Here is a tiny trained network, its code and every weight. The questions are about switching its units off for an input and a target symbol, where a switched-off unit gives its printed mean instead of its output.

import numpy as np


def w(rows, s, z=0):
    codes = np.array(rows[::2]) - 128.0
    scale = np.full(codes.shape[1], s)
    scale[-1] = z or s
    return codes * scale


def norm(h):
    return h / np.sqrt((h * h).mean(-1, keepdims=True) + 1e-5)


def f(y):
    return y / 2 * (1 + np.tanh(0.7978845608 * (y + 0.044715 * y**3)))


def softmax(a):
    e = np.exp(a - a.max(-1, keepdims=True))
    return e / e.sum(-1, keepdims=True)


def log_softmax(a):
    a = a - a.max(-1, keepdims=True)
    return a - np.log(np.exp(a).sum(-1, keepdims=True))


def net(x, mask):
    ids = ['αβδεηθλπτφψ'.index(c) for c in x.split()]
    T = len(ids)
    res = E[ids] + P[:T]
    r = norm(res)
    for j in range(3):
        rows = slice(4 * j, 4 * j + 4)
        q, k, v = (r @ M[0][rows].T for M in (Q, K, V))
        z = softmax(np.where(np.tri(T) > 0, q @ k.T / 4**0.5, -1e9)) @ v
        o = O[0][rows]
        res = res + np.where(mask[j], z, o[:, -1]) @ o[:, :-1]
    y = f(norm(res) @ A[0][:, :-1].T + A[0][:, -1])
    res = res + np.where(mask[3:19], y, B[0][:, -1]) @ B[0][:, :-1]
    return log_softmax(norm(res)[-1] @ U[:, :-1].T + U[:, -1])


Q, K, V, O, A, B = {}, {}, {}, {}, {}, {}
E = w([
[119,142,34],'α',
[162,3,124],'β',
[107,116,113],'δ',
[170,211,198],'ε',
[151,79,123],'η',
[157,111,120],'θ',
[149,79,125],'λ',
[106,102,106],'π',
[156,114,120],'τ',
[136,129,135],'φ',
[170,164,119],'ψ',
],0.023)
P = w([
[151,46,138],'0',
[140,106,135],'1',
[215,59,152],'2',
[114,125,135],'3',
[144,141,6],'4',
[117,137,128],'5',
],0.013)
Q[0] = w([
[135,180,171],'H1',
[183,83,129],'H1',
[97,171,112],'H1',
[108,133,81],'H1',
[91,89,154],'H2',
[169,121,188],'H2',
[156,131,122],'H2',
[77,108,163],'H2',
[97,79,159],'H3',
[123,149,224],'H3',
[111,134,255],'H3',
[152,159,192],'H3',
],0.017)
K[0] = w([
[178,70,6],'H1',
[93,189,80],'H1',
[73,90,214],'H1',
[76,117,102],'H1',
[130,111,82],'H2',
[242,195,106],'H2',
[178,145,126],'H2',
[160,47,124],'H2',
[122,126,154],'H3',
[109,9,162],'H3',
[38,70,81],'H3',
[67,91,95],'H3',
],0.012)
V[0] = w([
[45,135,169],'H1',
[113,109,202],'H1',
[63,73,77],'H1',
[165,172,143],'H1',
[116,128,202],'H2',
[174,244,26],'H2',
[196,196,171],'H2',
[189,123,58],'H2',
[98,163,162],'H3',
[128,121,62],'H3',
[130,44,163],'H3',
[65,41,121],'H3',
],0.011)
O[0] = w([
[238,208,132,10],'H1',
[195,195,195,139],'H1',
[117,79,2,120],'H1',
[215,132,112,114],'H1',
[249,128,214,120],'H2',
[6,89,119,13],'H2',
[121,35,175,126],'H2',
[155,19,29,209],'H2',
[122,145,175,38],'H3',
[21,167,87,133],'H3',
[90,228,61,253],'H3',
[200,181,78,161],'H3',
],0.0048,0.006)
A[0] = w([
[132,140,243,227],'N1',
[102,165,116,103],'N2',
[140,111,108,100],'N3',
[71,229,181,234],'N4',
[111,79,118,235],'N5',
[69,85,153,134],'N6',
[152,202,92,7],'N7',
[174,41,99,89],'N8',
[181,195,119,84],'N9',
[187,90,111,175],'N10',
[136,124,10,124],'N11',
[39,108,168,251],'N12',
[48,200,50,125],'N13',
[59,150,76,204],'N14',
[186,189,110,80],'N15',
[120,248,74,203],'N16',
],0.013,0.0029)
B[0] = w([
[78,238,202,146],'N1',
[149,99,102,124],'N2',
[132,176,125,148],'N3',
[102,215,98,138],'N4',
[62,177,190,186],'N5',
[91,61,157,141],'N6',
[139,1,119,146],'N7',
[103,195,98,232],'N8',
[155,7,148,160],'N9',
[144,168,146,215],'N10',
[112,187,152,255],'N11',
[130,87,207,145],'N12',
[153,92,106,177],'N13',
[146,75,167,170],'N14',
[124,64,174,166],'N15',
[129,90,180,187],'N16',
],0.0074,0.009)
U = w([
[23,111,83,178],'α',
[127,140,102,11],'β',
[146,90,96,44],'δ',
[102,180,250,228],'ε',
[130,185,108,234],'η',
[80,197,110,108],'θ',
[128,166,119,82],'λ',
[122,118,95,33],'π',
[79,191,116,72],'τ',
[209,98,184,252],'φ',
[7,91,209,217],'ψ',
],0.011,0.0019)

Each question gives the input, a string of symbols that net reads in full, and the target symbol t.
The units are the heads (4 rows each of Q, K, V and O) and the neurons (one row each of A and B). Each row of codes is followed by its name. A weight is (code - 128) times the scale printed after its matrix; where a second scale follows, it is the last column's (O, A, B and U).
mask holds one flag per unit, heads first, then neurons. A switched-off unit (its flag False) gives its mean, the last column of its rows in O or B, instead of its output. The means were averaged over made-up inputs and are rounded, as every weight is.
A unit's drop is (log p(t) with every unit on - log p(t) with that unit switched off) / (log p(t) with every unit on - log p(t) with every unit switched off).
most important unit: the unit with the biggest drop
heads that matter: for each layer, one digit per head in row order, 1 if its drop is at least 0.15 and else 0, layers parted by /
drop when u is switched off: that unit's drop, to one decimal
input φ ε λ η η λ, target ε: heads that matter -> 101
input τ ψ α, target ψ: heads that matter -> 011
input β ψ φ φ δ, target φ: heads that matter -> 110
input ψ θ η ψ θ, target ψ: most important unit -> H3
input φ φ η η α τ, target α: heads that matter -> 110
input π π ε ψ, target ψ: heads that matter -> 010
input β π η ε φ π, target ε: heads that matter -> 101
input ε π τ β, target ε: heads that matter -> 101
input δ β φ ε δ η, target ε: heads that matter -> 101
input ψ φ φ φ τ, target φ: heads that matter -> 100
input ψ τ η η φ φ, target ψ: heads that matter -> 110
input ψ ε π, target ε: heads that matter -> 100
input α η θ φ, target α: heads that matter -> 111
input η φ α τ, target α: most important unit -> H1
input δ ε ψ, target ε: drop when H2 is switched off -> 1.0
input π η π φ α, target φ: drop when N9 is switched off -> 0.1
input β η ε φ ψ, target φ: drop when N5 is switched off -> 0.0
